Below is a small trained network, with its code and all its weights. Each question gives an input and a class and asks what happens when units are switched off, that is, made to give their printed mean instead of their output.

import numpy as np


def w(rows, s, z=0):
    codes = np.array(rows[::2]) - 128.0
    scale = np.full(codes.shape[1], s)
    scale[-1] = z or s
    return codes * scale


def norm(h):
    return h / np.sqrt((h * h).mean(-1, keepdims=True) + 1e-5)


def f(y):
    return y / 2 * (1 + np.tanh(0.7978845608 * (y + 0.044715 * y**3)))


def log_softmax(a):
    a = a - a.max(-1, keepdims=True)
    return a - np.log(np.exp(a).sum(-1, keepdims=True))


def net(x, mask):
    res = np.array(x, float).reshape(1, 4) / 4 @ E
    u = 0
    for l in range(4):
        y = f(norm(res) @ A[l][:, :-1].T + A[l][:, -1])
        res = res + np.where(mask[u : u + 3], y, B[l][:, -1]) @ B[l][:, :-1]
        u += 3
    return log_softmax(norm(res)[-1] @ U[:, :-1].T + U[:, -1])


A, B = {}, {}
E = w([
[97,251,135],'x0',
[128,129,132],'x1',
[129,127,129],'x2',
[56,58,47],'x3',
],0.012)
A[0] = w([
[252,208,179,1],'L0N1',
[59,182,158,28],'L0N2',
[93,140,136,110],'L0N3',
],0.011,0.0057)
B[0] = w([
[131,208,1,253],'L0N1',
[35,55,154,159],'L0N2',
[141,102,126,136],'L0N3',
],0.0095,0.0041)
A[1] = w([
[77,247,40,166],'L1N1',
[79,2,131,179],'L1N2',
[65,240,81,5],'L1N3',
],0.0094,0.0019)
B[1] = w([
[158,53,192,255],'L1N1',
[254,150,192,183],'L1N2',
[117,34,209,213],'L1N3',
],0.0088,0.0091)
A[2] = w([
[34,206,166,89],'L2N1',
[107,138,6,254],'L2N2',
[74,46,131,183],'L2N3',
],0.016,0.0054)
B[2] = w([
[53,10,103,155],'L2N1',
[188,241,211,142],'L2N2',
[42,229,109,254],'L2N3',
],0.011,0.008)
A[3] = w([
[162,187,102,254],'L3N1',
[3,113,156,144],'L3N2',
[122,125,116,19],'L3N3',
],0.017,0.0054)
B[3] = w([
[141,251,132,185],'L3N1',
[220,116,134,246],'L3N2',
[29,1,143,114],'L3N3',
],0.014,0.012)
U = w([
[186,159,182,219],'0',
[123,253,119,164],'1',
[185,145,190,195],'2',
[137,14,202,220],'3',
[171,144,141,89],'4',
[44,80,62,11],'5',
[68,72,66,10],'6',
[57,76,75,13],'7',
],0.015,0.012)

Each question gives the input, the list of numbers given to net, and the class t.
The units are the neurons (one row each of A and B). Each row of codes is followed by its name. A weight is (code - 128) times the scale printed after its matrix; where a second scale follows, it is the last column's (A, B and U).
mask holds one flag per neuron, layer by layer. A switched-off neuron (its flag False) gives its mean, the last column of its row in B, instead of its output. The means were averaged over made-up inputs and are rounded, as every weight is.
A unit's drop is (log p(t) with every unit on - log p(t) with that unit switched off) / (log p(t) with every unit on - log p(t) with every unit switched off).
The circuit of an input: a set's keep is (log p(t) with only the set's units on - log p(t) with every unit switched off) / (log p(t) with every unit on - log p(t) with every unit switched off). Starting from all 12 units, units are removed one at a time, each time the one whose removal leaves the highest keep (on an exact tie, the one counted first), for as long as the keep stays at least 0.8.
circuit, biggest first: the units of the circuit, biggest drop first
unit that matters most: the unit with the biggest drop
k most important neurons: the k neurons with the biggest drops, biggest first
top k neurons in layer l: the k neurons of layer l with the biggest drops, biggest first
input [-7,2,-3,8], class 1: circuit, biggest first	(L1N1, L1N3, L2N2)
input [8,-2,0,-2], class 3: unit that matters most	L2N1
input [-7,5,7,8], class 1: circuit, biggest first	(L1N1, L1N3, L2N2)
input [-7,-6,8,7], class 0: circuit, biggest first	(L1N1, L2N2)
input [8,-4,7,5], class 3: circuit, biggest first	(L2N1, L3N2)
input [-6,-2,-7,4], class 0: circuit, biggest first	(L1N1, L1N2)
input [4,-2,-3,-3], class 3: 2 most important neurons	(L2N3, L3N1)
input [-3,0,3,-8], class 1: 2 most important neurons	(L3N1, L3N2)
input [-6,7,4,7], class 1: 4 most important neurons	(L1N1, L1N3, L2N2, L2N3)
input [5,-6,-6,4], class 0: 3 most important neurons	(L3N2, L2N3, L1N3)
input [8,-1,-5,-5], class 3: 3 most important neurons	(L2N1, L1N2, L2N3)
input [6,1,-1,-4], class 3: 2 most important neurons	(L2N1, L1N2)
input [6,-4,2,-2], class 3: circuit, biggest first	(L3N1, L2N1, L1N2)
input [7,2,7,6], class 0: top neuron in layer 3	(L3N2)
input [-4,-8,-3,-8], class 1: 2 most important neurons	(L3N1, L3N2)
input [6,1,1,-5], class 3: 3 most important neurons	(L2N1, L1N2, L2N3)
input [-7,-7,-7,7], class 0: 3 most important neurons	(L1N1, L2N2, L1N3)
input [7,-6,-5,5], class 3: 2 most important neurons	(L3N1, L0N1)
input [8,-4,-2,4], class 3: 2 most important neurons	(L3N1, L2N1)
input [5,3,1,-3], class 3: top neuron in layer 2	(L2N3)
input [6,3,1,5], class 3: top 2 neurons in layer 1	(L1N3, L1N2)
input [-2,4,-4,6], class 1: top 2 neurons in layer 1	(L1N1, L1N3)
